Below is a small trained network, with its code and all its weights. Each question gives an input and a class and asks what happens when units are switched off, that is, made to give their printed mean instead of their output.

import numpy as np


def w(rows, s, z=0):
    codes = np.array(rows[::2]) - 128.0
    scale = np.full(codes.shape[1], s)
    scale[-1] = z or s
    return codes * scale


def f(y):
    return y / 2 * (1 + np.tanh(0.7978845608 * (y + 0.044715 * y**3)))


def log_softmax(a):
    a = a - a.max(-1, keepdims=True)
    return a - np.log(np.exp(a).sum(-1, keepdims=True))


def net(x, mask):
    res = np.array(x, float).reshape(1, 5) / 4 @ E
    y = f(res @ A[0][:, :-1].T + A[0][:, -1])
    res = res + np.where(mask, y, B[0][:, -1]) @ B[0][:, :-1]
    return log_softmax(res[-1] @ U[:, :-1].T + U[:, -1])


A, B = {}, {}
E = w([
[132,95,91,87,82,158,151],'x0',
[2,123,97,96,117,95,207],'x1',
[127,182,80,121,70,77,72],'x2',
[147,130,163,92,117,127,133],'x3',
[142,79,124,227,128,62,165],'x4',
],0.012)
A[0] = w([
[132,90,197,171,201,241,172,153],'neuron 1',
[110,132,111,89,145,238,74,251],'neuron 2',
[68,228,150,90,123,151,43,187],'neuron 3',
[141,178,126,99,45,83,129,88],'neuron 4',
[138,222,208,182,201,118,83,114],'neuron 5',
[195,77,108,146,63,186,127,115],'neuron 6',
[189,134,95,140,197,199,80,54],'neuron 7',
[132,30,120,89,254,188,134,17],'neuron 8',
[200,123,139,183,79,122,56,77],'neuron 9',
[152,12,151,171,37,44,93,102],'neuron 10',
[90,191,111,105,159,179,112,171],'neuron 11',
[5,153,160,142,161,92,111,95],'neuron 12',
[129,218,95,157,47,105,74,48],'neuron 13',
[169,91,138,198,115,67,190,207],'neuron 14',
[171,81,130,132,150,155,74,13],'neuron 15',
],0.0092,0.0025)
B[0] = w([
[164,108,56,157,143,64,58,230],'neuron 1',
[162,199,122,231,118,164,99,234],'neuron 2',
[153,164,143,176,146,130,111,254],'neuron 3',
[197,104,116,71,134,94,117,180],'neuron 4',
[92,61,77,139,32,186,151,220],'neuron 5',
[89,91,162,110,62,168,173,179],'neuron 6',
[85,82,255,69,99,167,161,206],'neuron 7',
[119,105,92,101,177,28,86,198],'neuron 8',
[100,56,194,102,88,131,147,218],'neuron 9',
[155,229,153,140,171,128,142,209],'neuron 10',
[99,166,142,204,129,131,201,199],'neuron 11',
[72,123,117,23,50,140,182,217],'neuron 12',
[173,63,109,30,207,67,45,211],'neuron 13',
[180,199,174,180,82,153,135,225],'neuron 14',
[36,90,199,23,155,93,167,170],'neuron 15',
],0.0079,0.009)
U = w([
[86,112,172,110,100,129,159,54],'0',
[175,118,128,138,244,40,76,98],'1',
[144,138,131,166,107,139,129,254],'2',
[169,221,188,198,191,136,134,68],'3',
],0.011,0.0058)

Each question gives the input, the list of numbers given to net, and the class t.
The units are the neurons (one row each of A and B). Each row of codes is followed by its name. A weight is (code - 128) times the scale printed after its matrix; where a second scale follows, it is the last column's (A, B and U).
mask holds one flag per neuron, in row order. A switched-off neuron (its flag False) gives its mean, the last column of its row in B, instead of its output. The means were averaged over made-up inputs and are rounded, as every weight is.
A unit's drop is (log p(t) with every unit on - log p(t) with that unit switched off) / (log p(t) with every unit on - log p(t) with every unit switched off).
The circuit of an input: a set's keep is (log p(t) with only the set's units on - log p(t) with every unit switched off) / (log p(t) with every unit on - log p(t) with every unit switched off). Starting from the 12 units with the biggest drops (on a tie, the unit counted first), units are removed one at a time, each time the one whose removal leaves the highest keep (on an exact tie, the one counted first), for as long as the keep stays at least 0.8.
circuit, biggest first: the units of the circuit, biggest drop first
most important unit: the unit with the biggest drop
top k neurons: the k neurons with the biggest drops, biggest first
input [-3,-7,-2,-6,-2], class 0: circuit, biggest first -> (neuron 7; neuron 15)
input [-8,-2,-5,2,-3], class 2: circuit, biggest first -> (neuron 5)
input [2,0,5,-8,6], class 3: top 4 neurons -> (neuron 14; neuron 10; neuron 1; neuron 8)
input [-3,-7,3,-3,-5], class 0: circuit, biggest first -> (neuron 7; neuron 9)
input [4,5,-1,5,8], class 3: circuit, biggest first -> (neuron 10; neuron 14)
input [-8,-4,6,4,3], class 2: top 2 neurons -> (neuron 5; neuron 9)
input [2,-4,-2,-5,4], class 0: circuit, biggest first -> (neuron 2; neuron 6)
input [0,-7,-6,-2,5], class 0: circuit, biggest first -> (neuron 7; neuron 15)
input [7,4,-7,-7,2], class 1: circuit, biggest first -> (neuron 8; neuron 1)
input [-1,0,4,-3,0], class 1: circuit, biggest first -> (neuron 13; neuron 5)
input [5,6,-6,-8,8], class 3: circuit, biggest first -> (neuron 14; neuron 10)
input [-8,-7,-6,2,7], class 2: top 3 neurons -> (neuron 5; neuron 1; neuron 14)
input [5,-3,-5,-8,-6], class 3: top 3 neurons -> (neuron 2; neuron 13; neuron 5)
input [-3,2,-3,7,8], class 3: circuit, biggest first -> (neuron 14)
input [5,-6,1,3,5], class 0: circuit, biggest first -> (neuron 9; neuron 6)
input [6,-5,8,-6,-8], class 1: top 2 neurons -> (neuron 13; neuron 4)
input [-8,-3,-5,-5,-1], class 2: top 2 neurons -> (neuron 5; neuron 13)
input [-3,-6,-7,-7,-1], class 1: top 4 neurons -> (neuron 1; neuron 8; neuron 12; neuron 11)
input [7,-7,-1,-2,8], class 3: top 2 neurons -> (neuron 10; neuron 14)
input [-2,-7,-8,1,-2], class 1: most important unit -> neuron 1
input [4,-3,7,8,8], class 3: top 4 neurons -> (neuron 10; neuron 14; neuron 1; neuron 8)
input [-1,-2,0,7,7], class 3: top 2 neurons -> (neuron 10; neuron 14)
input [4,-7,-7,-8,-1], class 0: top 4 neurons -> (neuron 7; neuron 6; neuron 15; neuron 13)
